Below are the code and all the weights of a small trained network. Each question names an input and a class and asks about switching units off, where a switched-off unit gives its printed mean instead of its output.

import numpy as np


def w(rows, s, z=0):
    codes = np.array(rows[::2]) - 128.0
    scale = np.full(codes.shape[1], s)
    scale[-1] = z or s
    return codes * scale


def f(y):
    return np.maximum(y, 0)


def log_softmax(a):
    a = a - a.max(-1, keepdims=True)
    return a - np.log(np.exp(a).sum(-1, keepdims=True))


def net(x, mask):
    res = np.array(x, float).reshape(1, 7) / 4 @ E
    y = f(res @ A[0][:, :-1].T + A[0][:, -1])
    res = res + np.where(mask, y, B[0][:, -1]) @ B[0][:, :-1]
    return log_softmax(res[-1] @ U[:, :-1].T + U[:, -1])


A, B = {}, {}
E = w([
[152,88,248,160,72,79],'x0',
[104,113,143,104,155,113],'x1',
[123,125,130,120,135,125],'x2',
[140,136,122,140,115,134],'x3',
[113,129,194,43,91,215],'x4',
[126,128,128,125,127,126],'x5',
[186,202,184,78,197,105],'x6',
],0.011)
A[0] = w([
[202,49,215,142,85,81,4],'n0',
[48,50,97,158,64,148,93],'n1',
[169,109,103,160,122,2,95],'n2',
[121,120,205,55,49,196,69],'n3',
[207,167,161,104,166,113,123],'n4',
[154,118,128,167,125,37,153],'n5',
],0.0086,0.0017)
B[0] = w([
[198,10,2,22,217,242,254],'n0',
[236,132,191,52,46,37,252],'n1',
[67,199,132,250,99,153,232],'n2',
[6,230,177,208,125,169,251],'n3',
[175,116,178,84,12,45,210],'n4',
[83,188,98,186,109,170,215],'n5',
],0.0081)
U = w([
[2,201,158,189,123,177,7],'0',
[249,145,205,47,67,8,183],'1',
[183,111,8,32,203,244,205],'2',
],0.0079,0.002)

Each question gives the input, the list of numbers given to net, and the class t.
The units are the neurons (one row each of A and B). Each row of codes is followed by its name. A weight is (code - 128) times the scale printed after its matrix; where a second scale follows, it is the last column's (A, B and U).
mask holds one flag per neuron, in row order. A switched-off neuron (its flag False) gives its mean, the last column of its row in B, instead of its output. The means were averaged over made-up inputs and are rounded, as every weight is.
A unit's drop is (log p(t) with every unit on - log p(t) with that unit switched off) / (log p(t) with every unit on - log p(t) with every unit switched off).
The circuit of an input: a set's keep is (log p(t) with only the set's units on - log p(t) with every unit switched off) / (log p(t) with every unit on - log p(t) with every unit switched off). Starting from all 6 units, units are removed one at a time, each time the one whose removal leaves the highest keep (on an exact tie, the one counted first), for as long as the keep stays at least 0.8.
units of the circuit, in order: the units of the circuit, biggest drop first
unit that matters most: the unit with the biggest drop
top k neurons: the k neurons with the biggest drops, biggest first
drop when u is switched off: that unit's drop, to one decimal
input [-6,-3,8,-6,7,0,-5], class 0: unit that matters most	n0
input [6,-4,7,0,0,8,-5], class 2: top 2 neurons	[n0; n4]
input [-6,2,-8,-7,8,7,4], class 0: top 2 neurons	[n3; n0]
input [-5,-3,2,5,5,-3,5], class 0: top 2 neurons	[n0; n1]
input [-4,-4,-5,-8,-2,6,7], class 1: top 2 neurons	[n0; n4]
input [3,5,-7,-5,2,-5,-4], class 1: top 3 neurons	[n1; n2; n5]
input [4,7,4,-8,0,7,0], class 2: units of the circuit, in order	[n0; n1]
input [5,8,-6,-4,3,-6,3], class 2: top 3 neurons	[n0; n1; n2]
input [2,3,2,-4,5,2,2], class 0: top 2 neurons	[n3; n1]
input [5,0,2,1,4,6,1], class 2: top 2 neurons	[n0; n2]
input [7,-4,-3,4,-4,-3,0], class 2: top 2 neurons	[n0; n3]
input [6,-4,0,-2,-8,-4,1], class 0: top 2 neurons	[n2; n5]
input [3,5,-4,-4,4,4,-6], class 1: top 2 neurons	[n1; n2]
input [-7,-2,-3,7,7,-3,-2], class 0: units of the circuit, in order	[n0]
input [-4,-1,6,-5,6,-1,8], class 1: drop when n4 is switched off	1.4
input [6,3,-3,-8,8,0,2], class 0: drop when n3 is switched off	2.7
input [6,2,-5,-4,8,-7,0], class 0: drop when n3 is switched off	3.7
